Here is a tiny trained network, its code and every weight. The questions are about switching its units off for an input and a class, where a switched-off unit gives its printed mean instead of its output.

import numpy as np


def w(rows, s, z=0):
    codes = np.array(rows[::2]) - 128.0
    scale = np.full(codes.shape[1], s)
    scale[-1] = z or s
    return codes * scale


def f(y):
    return y / 2 * (1 + np.tanh(0.7978845608 * (y + 0.044715 * y**3)))


def log_softmax(a):
    a = a - a.max(-1, keepdims=True)
    return a - np.log(np.exp(a).sum(-1, keepdims=True))


def net(x, mask):
    res = np.array(x, float).reshape(1, 8) / 4 @ E
    y = f(res @ A[0][:, :-1].T + A[0][:, -1])
    res = res + np.where(mask, y, B[0][:, -1]) @ B[0][:, :-1]
    return log_softmax(res[-1] @ U[:, :-1].T + U[:, -1])


A, B = {}, {}
E = w([
[70,210,187,142,131,204,117,116,92,177,69,175],'x0',
[213,129,225,201,113,119,94,92,188,104,92,162],'x1',
[139,127,125,144,164,76,57,166,115,216,169,94],'x2',
[174,162,172,131,124,216,140,225,136,188,185,76],'x3',
[169,137,99,120,168,168,139,91,200,120,179,120],'x4',
[197,79,145,111,125,69,168,109,68,95,106,20],'x5',
[184,93,153,186,20,178,90,99,103,156,172,244],'x6',
[94,205,206,86,76,21,147,123,98,137,255,199],'x7',
],0.0089)
A[0] = w([
[41,132,35,151,138,144,110,16,150,106,104,253,158],'neuron 0',
[137,209,153,144,65,211,164,161,126,186,228,156,254],'neuron 1',
[60,166,193,121,167,131,93,123,15,197,109,145,140],'neuron 2',
[148,27,94,196,68,166,113,155,54,164,91,117,220],'neuron 3',
[177,52,192,140,53,4,151,96,57,58,131,167,101],'neuron 4',
[157,74,115,160,139,106,66,153,125,110,200,253,219],'neuron 5',
],0.007,0.0051)
B[0] = w([
[8,170,60,199,237,113,21,74,129,187,225,224,240],'neuron 0',
[66,103,143,152,90,163,189,83,125,147,31,168,249],'neuron 1',
[72,150,102,24,78,215,54,223,13,135,36,54,192],'neuron 2',
[47,44,100,146,229,95,100,66,73,129,114,162,213],'neuron 3',
[164,84,203,94,52,127,255,139,237,51,177,113,226],'neuron 4',
[8,47,126,206,145,129,162,122,101,66,172,126,214],'neuron 5',
],0.0098,0.012)
U = w([
[221,133,223,191,126,185,83,93,127,156,97,125,106],'0',
[246,143,97,129,39,158,29,150,56,160,228,209,3],'1',
[99,95,109,188,185,114,95,91,124,146,136,171,217],'2',
[168,107,147,182,61,83,104,145,155,130,184,138,17],'3',
[138,98,156,115,90,132,214,120,168,104,124,112,166],'4',
[167,93,132,147,52,100,91,118,125,131,194,156,21],'5',
[106,187,164,81,69,152,109,148,85,178,136,203,62],'6',
[93,96,56,79,191,87,123,149,88,95,104,24,149],'7',
],0.013,0.012)

Each question gives the input, the list of numbers given to net, and the class t.
The units are the neurons (one row each of A and B). Each row of codes is followed by its name. A weight is (code - 128) times the scale printed after its matrix; where a second scale follows, it is the last column's (A, B and U).
mask holds one flag per neuron, in row order. A switched-off neuron (its flag False) gives its mean, the last column of its row in B, instead of its output. The means were averaged over made-up inputs and are rounded, as every weight is.
A unit's drop is (log p(t) with every unit on - log p(t) with that unit switched off) / (log p(t) with every unit on - log p(t) with every unit switched off).
The circuit of an input: a set's keep is (log p(t) with only the set's units on - log p(t) with every unit switched off) / (log p(t) with every unit on - log p(t) with every unit switched off). Starting from all 6 units, units are removed one at a time, each time the one whose removal leaves the highest keep (on an exact tie, the one counted first), for as long as the keep stays at least 0.8.
units of the circuit, in order: the units of the circuit, biggest drop first
top k neurons: the k neurons with the biggest drops, biggest first
drop when u is switched off: that unit's drop, to one decimal
input [6,2,0,3,3,1,2,-5], class 0: units of the circuit, in order -> neuron 0
input [6,3,4,4,-1,3,8,8], class 4: top 3 neurons -> neuron 4; neuron 0; neuron 5
input [-2,7,-4,0,6,8,0,-6], class 4: top 3 neurons -> neuron 0; neuron 2; neuron 4
input [1,3,-7,-8,3,5,-8,-7], class 2: top 3 neurons -> neuron 2; neuron 0; neuron 4
input [5,5,5,5,-8,-5,1,-4], class 6: top 2 neurons -> neuron 2; neuron 0
input [4,8,6,3,0,8,-3,-5], class 0: top 3 neurons -> neuron 0; neuron 5; neuron 2
input [-3,-5,2,3,-8,5,7,-1], class 7: top 2 neurons -> neuron 3; neuron 0
input [-3,-2,0,7,5,-5,-8,-1], class 4: units of the circuit, in order -> neuron 0; neuron 2
input [1,-5,3,2,-8,8,6,4], class 4: top 2 neurons -> neuron 4; neuron 0
input [-1,-4,6,3,1,-8,-2,-6], class 7: top 3 neurons -> neuron 0; neuron 5; neuron 1
input [4,1,-8,3,-3,0,7,8], class 4: top 2 neurons -> neuron 4; neuron 5
input [2,-7,-1,-8,6,8,-2,3], class 4: units of the circuit, in order -> neuron 4; neuron 3
input [6,2,5,0,8,-6,-6,5], class 6: top 2 neurons -> neuron 2; neuron 3
input [4,8,-8,4,3,-5,-6,7], class 6: units of the circuit, in order -> neuron 5
input [-1,2,1,-8,2,4,-4,7], class 4: drop when neuron 4 is switched off -> 0.2
input [3,5,4,-6,-3,7,2,1], class 4: drop when neuron 2 is switched off -> 0.0
input [5,5,4,7,5,-8,-8,-1], class 6: drop when neuron 2 is switched off -> 0.1
